Below is a small trained network, with its code and all its weights. Each question gives an input and a target symbol and asks what happens when units are switched off, that is, made to give their printed mean instead of their output.

import numpy as np


def w(rows, s, z=0):
    codes = np.array(rows[::2]) - 128.0
    scale = np.full(codes.shape[1], s)
    scale[-1] = z or s
    return codes * scale


def f(y):
    return y / 2 * (1 + np.tanh(0.7978845608 * (y + 0.044715 * y**3)))


def softmax(a):
    e = np.exp(a - a.max(-1, keepdims=True))
    return e / e.sum(-1, keepdims=True)


def log_softmax(a):
    a = a - a.max(-1, keepdims=True)
    return a - np.log(np.exp(a).sum(-1, keepdims=True))


def net(x, mask):
    ids = ['γδεηθλμξω'.index(c) for c in x.split()]
    T = len(ids)
    res = E[ids] + P[:T]
    u = 0
    for l in range(3):
        q, k, v = (res @ M[l].T for M in (Q, K, V))
        z = softmax(np.where(np.tri(T) > 0, q @ k.T / 2**0.5, -1e9)) @ v
        res = res + np.where(mask[u], z, O[l][:, -1]) @ O[l][:, :-1]
        u += 1
        y = f(res @ A[l][:, :-1].T + A[l][:, -1])
        res = res + np.where(mask[u : u + 4], y, B[l][:, -1]) @ B[l][:, :-1]
        u += 4
    return log_softmax(res[-1] @ U[:, :-1].T + U[:, -1])


Q, K, V, O, A, B = {}, {}, {}, {}, {}, {}
E = w([
[146,62,174,145,134],'γ',
[147,227,204,176,194],'δ',
[123,124,66,139,177],'ε',
[69,169,60,122,155],'η',
[2,105,154,148,116],'θ',
[197,181,78,110,48],'λ',
[209,167,149,56,81],'μ',
[214,116,163,98,40],'ξ',
[174,139,111,170,3],'ω',
],0.009)
P = w([
[220,81,3,225,114],'0',
[116,212,182,29,117],'1',
[113,206,156,56,88],'2',
[111,205,147,69,66],'3',
[84,169,170,131,96],'4',
[100,162,170,114,111],'5',
[102,161,158,108,107],'6',
[116,149,153,105,113],'7',
],0.0041)
Q[0] = w([
[2,83,99,44,241],'L0H0',
[135,62,101,198,87],'L0H0',
],0.0064)
K[0] = w([
[30,88,95,127,26],'L0H0',
[190,150,200,2,109],'L0H0',
],0.0056)
V[0] = w([
[46,254,73,169,102],'L0H0',
[106,68,112,254,61],'L0H0',
],0.0063)
O[0] = w([
[111,217,83,161,184,247],'L0H0',
[155,110,131,255,177,168],'L0H0',
],0.0074,0.0013)
A[0] = w([
[116,187,90,151,198,221],'L0N0',
[196,192,133,148,96,185],'L0N1',
[209,165,71,71,22,253],'L0N2',
[134,126,1,192,194,220],'L0N3',
],0.009,0.0034)
B[0] = w([
[105,223,66,145,116,176],'L0N0',
[227,182,206,113,113,196],'L0N1',
[202,117,155,1,54,253],'L0N2',
[126,136,3,194,71,170],'L0N3',
],0.0058,0.0071)
Q[1] = w([
[46,107,128,247,231],'L1H0',
[122,139,155,161,138],'L1H0',
],0.011)
K[1] = w([
[1,140,123,69,102],'L1H0',
[58,188,199,74,97],'L1H0',
],0.005)
V[1] = w([
[177,42,82,182,72],'L1H0',
[109,182,90,254,116],'L1H0',
],0.0075)
O[1] = w([
[133,65,122,180,2,254],'L1H0',
[150,146,145,243,115,198],'L1H0',
],0.0082,0.005)
A[1] = w([
[211,2,229,180,99,157],'L1N0',
[38,18,137,175,95,177],'L1N1',
[133,179,175,51,227,254],'L1N2',
[7,55,77,153,95,200],'L1N3',
],0.0052,0.0037)
B[1] = w([
[194,9,255,232,119,254],'L1N0',
[35,8,188,182,227,148],'L1N1',
[53,59,57,213,134,171],'L1N2',
[16,30,86,190,209,153],'L1N3',
],0.0053,0.0062)
Q[2] = w([
[127,116,118,146,235],'L2H0',
[86,83,94,116,255],'L2H0',
],0.0067)
K[2] = w([
[105,253,207,25,166],'L2H0',
[31,225,170,85,186],'L2H0',
],0.0043)
V[2] = w([
[255,167,230,91,97],'L2H0',
[134,238,6,109,86],'L2H0',
],0.007)
O[2] = w([
[254,223,128,47,192,184],'L2H0',
[53,209,252,49,27,1],'L2H0',
],0.0055,0.0087)
A[2] = w([
[208,151,163,169,125,192],'L2N0',
[122,121,61,185,254,188],'L2N1',
[124,138,153,56,63,107],'L2N2',
[166,63,54,122,121,12],'L2N3',
],0.0075,0.0012)
B[2] = w([
[201,218,179,159,149,255],'L2N0',
[98,154,215,70,254,204],'L2N1',
[57,68,187,28,171,167],'L2N2',
[121,71,48,66,147,227],'L2N3',
],0.0077,0.011)
U = w([
[98,131,167,212,10,132],'γ',
[137,174,194,120,94,110],'δ',
[1,64,198,101,143,136],'ε',
[148,74,38,117,148,194],'η',
[153,244,188,174,245,76],'θ',
[189,152,61,88,123,103],'λ',
[100,44,36,161,57,253],'μ',
[179,132,111,243,120,146],'ξ',
[100,68,151,38,203,18],'ω',
],0.0052,0.0024)

Each question gives the input, a string of symbols that net reads in full, and the target symbol t.
The units are the heads (2 rows each of Q, K, V and O) and the neurons (one row each of A and B). Each row of codes is followed by its name. A weight is (code - 128) times the scale printed after its matrix; where a second scale follows, it is the last column's (O, A, B and U).
mask holds one flag per unit, layer by layer, with each layer's heads first. A switched-off unit (its flag False) gives its mean, the last column of its rows in O or B, instead of its output. The means were averaged over made-up inputs and are rounded, as every weight is.
A unit's drop is (log p(t) with every unit on - log p(t) with that unit switched off) / (log p(t) with every unit on - log p(t) with every unit switched off).
The circuit of an input: a set's keep is (log p(t) with only the set's units on - log p(t) with every unit switched off) / (log p(t) with every unit on - log p(t) with every unit switched off). Starting from the 12 units with the biggest drops (on a tie, the unit counted first), units are removed one at a time, each time the one whose removal leaves the highest keep (on an exact tie, the one counted first), for as long as the keep stays at least 0.8.
units of the circuit, in order: the units of the circuit, biggest drop first
unit that matters most: the unit with the biggest drop
top k neurons: the k neurons with the biggest drops, biggest first
top k neurons in layer l: the k neurons of layer l with the biggest drops, biggest first
drop when u is switched off: that unit's drop, to one decimal
input μ ω μ, target ω: top 2 neurons	(L2N2, L0N2)
input θ θ η μ, target μ: top 2 neurons	(L1N1, L0N1)
input η ε ξ, target ε: top 2 neurons	(L2N2, L0N0)
input μ ω ξ, target ω: units of the circuit, in order	(L1H0, L2N2, L0N2, L0H0)
input ω γ θ ξ, target ξ: top 2 neurons	(L1N0, L0N3)
input δ ε μ ε γ λ, target θ: units of the circuit, in order	(L1H0, L2H0, L2N3)
input θ η ξ γ δ λ, target μ: top neuron	(L1N1)
input γ ω η ω, target η: top 3 neurons	(L2N3, L1N0, L1N1)
input ω λ λ γ, target θ: top 2 neurons	(L1N0, L0N2)
input γ ε θ λ, target η: top 2 neurons in layer 2	(L2N3, L2N1)
input ω μ ω ω, target ξ: top 3 neurons	(L1N0, L0N3, L2N0)
input η γ ξ, target ε: top 2 neurons	(L0N3, L2N2)
input ω ε ω ω ω η ω λ, target ξ: top 3 neurons	(L0N3, L1N0, L2N0)
input ε ω μ θ λ μ, target γ: unit that matters most	L0N3
input ξ δ ξ λ θ ξ ε λ, target λ: top 2 neurons	(L1N0, L0N2)
input η ω ξ θ θ λ, target ε: top 2 neurons	(L0N3, L2N2)
input ε θ η η, target μ: top 4 neurons	(L0N3, L2N0, L1N1, L1N3)
input θ γ ω ξ δ ω, target μ: top 2 neurons in layer 0	(L0N3, L0N2)
input ω ω μ η, target θ: top 3 neurons in layer 0	(L0N2, L0N1, L0N0)
input λ η θ μ μ, target δ: unit that matters most	L2H0
input μ ω ε λ μ ω, target ω: top 2 neurons in layer 2	(L2N2, L2N0)
input δ ξ ξ ω δ μ, target θ: top 2 neurons in layer 0	(L0N2, L0N3)
input λ ξ γ ε ξ ξ ξ, target δ: top 2 neurons in layer 0	(L0N3, L0N2)
input ε ω ω γ ξ, target γ: top 2 neurons in layer 0	(L0N3, L0N0)
input δ η δ η ω, target θ: top 2 neurons in layer 2	(L2N0, L2N3)
input ξ δ γ δ μ μ, target λ: drop when L0H0 is switched off	0.4
